Below is a small trained network, with its code and all its weights. Each question gives an input and a class and asks what happens when units are switched off, that is, made to give their printed mean instead of their output.

import numpy as np


def w(rows, s, z=0):
    codes = np.array(rows[::2]) - 128.0
    scale = np.full(codes.shape[1], s)
    scale[-1] = z or s
    return codes * scale


def norm(h):
    return h / np.sqrt((h * h).mean(-1, keepdims=True) + 1e-5)


def f(y):
    return y / 2 * (1 + np.tanh(0.7978845608 * (y + 0.044715 * y**3)))


def log_softmax(a):
    a = a - a.max(-1, keepdims=True)
    return a - np.log(np.exp(a).sum(-1, keepdims=True))


def net(x, mask):
    res = np.array(x, float).reshape(1, 8) / 4 @ E
    u = 0
    for l in range(2):
        y = f(norm(res) @ A[l][:, :-1].T + A[l][:, -1])
        res = res + np.where(mask[u : u + 14], y, B[l][:, -1]) @ B[l][:, :-1]
        u += 14
    return log_softmax(norm(res)[-1] @ U[:, :-1].T + U[:, -1])


A, B = {}, {}
E = w([
[42,69,152,69,121,149,122,220,29,134],'x0',
[154,174,148,102,59,229,104,52,56,136],'x1',
[127,129,129,130,128,126,126,127,127,126],'x2',
[183,142,155,192,242,182,124,154,76,132],'x3',
[130,127,129,129,128,131,126,130,128,133],'x4',
[134,136,161,88,137,212,126,179,211,130],'x5',
[112,192,131,34,192,93,134,101,124,131],'x6',
[170,252,126,144,65,89,122,229,104,103],'x7',
],0.0036)
A[0] = w([
[142,184,132,56,155,89,120,133,121,139,79],'L0N1',
[83,117,147,89,92,138,141,238,35,113,82],'L0N2',
[180,224,128,205,91,106,143,91,203,113,68],'L0N3',
[137,212,146,123,47,207,130,100,69,112,61],'L0N4',
[135,172,136,82,122,207,126,215,215,110,96],'L0N5',
[151,93,125,195,61,136,120,177,134,145,79],'L0N6',
[119,196,135,74,162,96,124,131,126,118,65],'L0N7',
[126,136,120,154,109,63,125,112,63,108,47],'L0N8',
[128,152,107,162,114,55,134,113,63,117,59],'L0N9',
[157,214,129,146,73,101,128,216,112,128,3],'L0N10',
[141,98,131,196,68,142,120,156,136,118,73],'L0N11',
[103,136,131,171,154,37,135,226,191,109,69],'L0N12',
[159,192,126,202,194,172,134,189,77,143,63],'L0N13',
[97,149,107,94,2,86,138,142,174,133,69],'L0N14',
],0.0092,0.0031)
B[0] = w([
[119,178,113,143,138,165,179,139,115,93,185],'L0N1',
[116,186,82,140,165,124,37,130,252,167,250],'L0N2',
[88,169,88,133,161,124,44,148,224,167,255],'L0N3',
[194,83,83,30,124,104,170,142,60,179,224],'L0N4',
[124,124,153,250,71,102,153,124,80,188,226],'L0N5',
[96,197,114,123,146,155,191,136,101,105,175],'L0N6',
[93,174,104,132,141,141,186,140,122,94,179],'L0N7',
[138,119,157,212,88,125,155,141,126,178,167],'L0N8',
[128,120,156,218,77,133,153,130,98,171,181],'L0N9',
[75,5,111,136,120,196,138,79,161,86,218],'L0N10',
[98,198,113,119,157,138,192,125,113,111,167],'L0N11',
[199,95,89,14,106,138,146,116,47,177,243],'L0N12',
[148,127,188,117,121,55,108,120,119,34,218],'L0N13',
[180,130,201,142,161,75,104,135,104,37,235],'L0N14',
],0.015,0.0058)
A[1] = w([
[89,152,139,111,84,145,114,123,122,109,70],'L1N1',
[99,90,140,128,155,141,99,227,86,132,76],'L1N2',
[124,119,160,123,91,122,200,125,75,87,95],'L1N3',
[58,44,205,116,179,206,153,45,158,142,95],'L1N4',
[41,239,128,95,143,183,212,161,105,78,60],'L1N5',
[76,167,152,192,135,143,107,133,166,97,79],'L1N6',
[135,126,240,123,127,83,93,151,115,31,56],'L1N7',
[94,128,210,199,55,126,144,133,108,197,72],'L1N8',
[85,66,172,111,159,147,129,133,127,146,76],'L1N9',
[95,116,149,133,120,131,111,225,136,116,4],'L1N10',
[95,123,110,94,83,168,134,166,108,160,80],'L1N11',
[125,146,167,123,107,209,95,133,111,117,99],'L1N12',
[69,2,108,152,110,203,145,64,153,56,79],'L1N13',
[91,122,120,52,138,128,110,118,143,67,100],'L1N14',
],0.0082,0.0043)
B[1] = w([
[215,141,43,173,142,59,147,126,136,117,86],'L1N1',
[203,166,77,149,103,70,149,118,196,131,93],'L1N2',
[148,181,75,137,152,122,71,135,191,159,224],'L1N3',
[128,97,95,138,69,123,127,164,144,68,178],'L1N4',
[105,178,136,144,169,191,200,123,106,103,251],'L1N5',
[166,110,109,57,114,131,139,112,104,180,222],'L1N6',
[132,115,189,126,186,81,112,93,114,79,252],'L1N7',
[90,101,149,204,120,137,136,103,91,162,231],'L1N8',
[172,162,98,123,94,145,107,63,122,99,105],'L1N9',
[248,174,15,150,95,35,145,167,193,122,84],'L1N10',
[218,143,124,134,123,90,118,108,132,104,127],'L1N11',
[212,122,57,167,163,62,132,102,167,146,86],'L1N12',
[90,70,128,126,99,155,136,103,150,62,214],'L1N13',
[158,115,141,215,122,141,142,134,121,155,201],'L1N14',
],0.014,0.0029)
U = w([
[97,177,82,108,160,122,21,143,253,191,111],'0',
[220,76,89,1,104,115,161,146,32,178,109],'1',
[163,123,237,137,171,39,96,118,113,22,105],'2',
[102,121,131,139,141,149,136,112,116,127,254],'3',
[90,51,91,142,68,184,150,114,166,50,96],'4',
[101,126,164,243,69,115,148,124,76,219,98],'5',
[102,226,110,134,175,187,219,140,110,97,93],'6',
],0.0077,0.0091)

Each question gives the input, the list of numbers given to net, and the class t.
The units are the neurons (one row each of A and B). Each row of codes is followed by its name. A weight is (code - 128) times the scale printed after its matrix; where a second scale follows, it is the last column's (A, B and U).
mask holds one flag per neuron, layer by layer. A switched-off neuron (its flag False) gives its mean, the last column of its row in B, instead of its output. The means were averaged over made-up inputs and are rounded, as every weight is.
A unit's drop is (log p(t) with every unit on - log p(t) with that unit switched off) / (log p(t) with every unit on - log p(t) with every unit switched off).
The circuit of an input: a set's keep is (log p(t) with only the set's units on - log p(t) with every unit switched off) / (log p(t) with every unit on - log p(t) with every unit switched off). Starting from the 12 units with the biggest drops (on a tie, the unit counted first), units are removed one at a time, each time the one whose removal leaves the highest keep (on an exact tie, the one counted first), for as long as the keep stays at least 0.8.
circuit, biggest first: the units of the circuit, biggest drop first
k most important neurons: the k neurons with the biggest drops, biggest first
top k neurons in layer l: the k neurons of layer l with the biggest drops, biggest first
input [4,0,-1,-2,6,0,3,8], class 4: circuit, biggest first : L0N10
input [-5,0,-5,8,-7,-8,-4,4], class 2: 4 most important neurons : L0N13, L0N5, L1N7, L0N2
input [-2,7,2,4,-6,-8,3,-4], class 5: 2 most important neurons : L0N12, L0N9
input [3,-7,1,6,-3,7,-1,3], class 1: top 3 neurons in layer 0 : L0N12, L0N14, L0N9
input [3,-5,4,5,3,-3,-3,6], class 4: 3 most important neurons : L0N10, L0N14, L0N4
input [-6,-5,4,7,-5,6,8,-3], class 6: top 2 neurons in layer 0 : L0N14, L0N7
input [-7,-6,-4,-6,-1,-1,-3,8], class 4: top 2 neurons in layer 0 : L0N10, L0N2
input [8,7,7,7,8,-7,-1,7], class 0: 4 most important neurons : L0N2, L0N14, L0N12, L0N5
input [3,-7,6,1,5,8,-6,-5], class 5: 2 most important neurons : L0N5, L0N4
input [6,0,-6,-8,-1,0,-7,-4], class 2: top 2 neurons in layer 0 : L0N14, L0N3
input [-6,-1,-8,8,7,8,5,-7], class 2: circuit, biggest first : L0N2, L0N3, L0N12
input [-1,-4,0,-4,1,-1,4,-3], class 1: 3 most important neurons : L0N12, L0N13, L0N10
input [-4,-5,-1,1,0,-5,6,-1], class 6: top 2 neurons in layer 0 : L0N7, L0N1
input [5,-7,2,5,-5,8,2,8], class 4: 2 most important neurons : L0N10, L0N4
input [1,8,7,-7,3,4,7,-6], class 1: 2 most important neurons : L0N4, L0N10
input [-8,-3,3,6,2,5,1,0], class 0: circuit, biggest first : L0N3
input [-2,-6,-6,-6,4,7,-2,-1], class 5: 3 most important neurons : L0N5, L0N4, L0N13
input [7,-1,0,2,-5,3,4,-8], class 4: top 3 neurons in layer 0 : L0N3, L0N4, L0N12
input [5,0,1,5,4,-3,-5,-7], class 4: 2 most important neurons : L0N14, L0N3
input [7,8,-2,4,-8,-2,-1,8], class 1: circuit, biggest first : L0N4
input [-6,6,-2,-1,-7,8,1,1], class 5: top 3 neurons in layer 0 : L0N5, L0N2, L0N12
input [7,-1,-8,-3,2,8,-1,-3], class 5: 3 most important neurons : L0N5, L0N3, L1N8
input [-5,-6,-7,6,4,1,3,-8], class 4: top 2 neurons in layer 1 : L1N4, L1N7
input [5,-8,1,-5,-1,-1,1,2], class 1: 2 most important neurons : L0N12, L0N3
input [2,4,3,-8,3,8,5,-3], class 2: 2 most important neurons : L0N14, L1N7
input [7,-6,-5,7,-3,4,6,5], class 0: top 3 neurons in layer 0 : L0N2, L0N14, L0N4
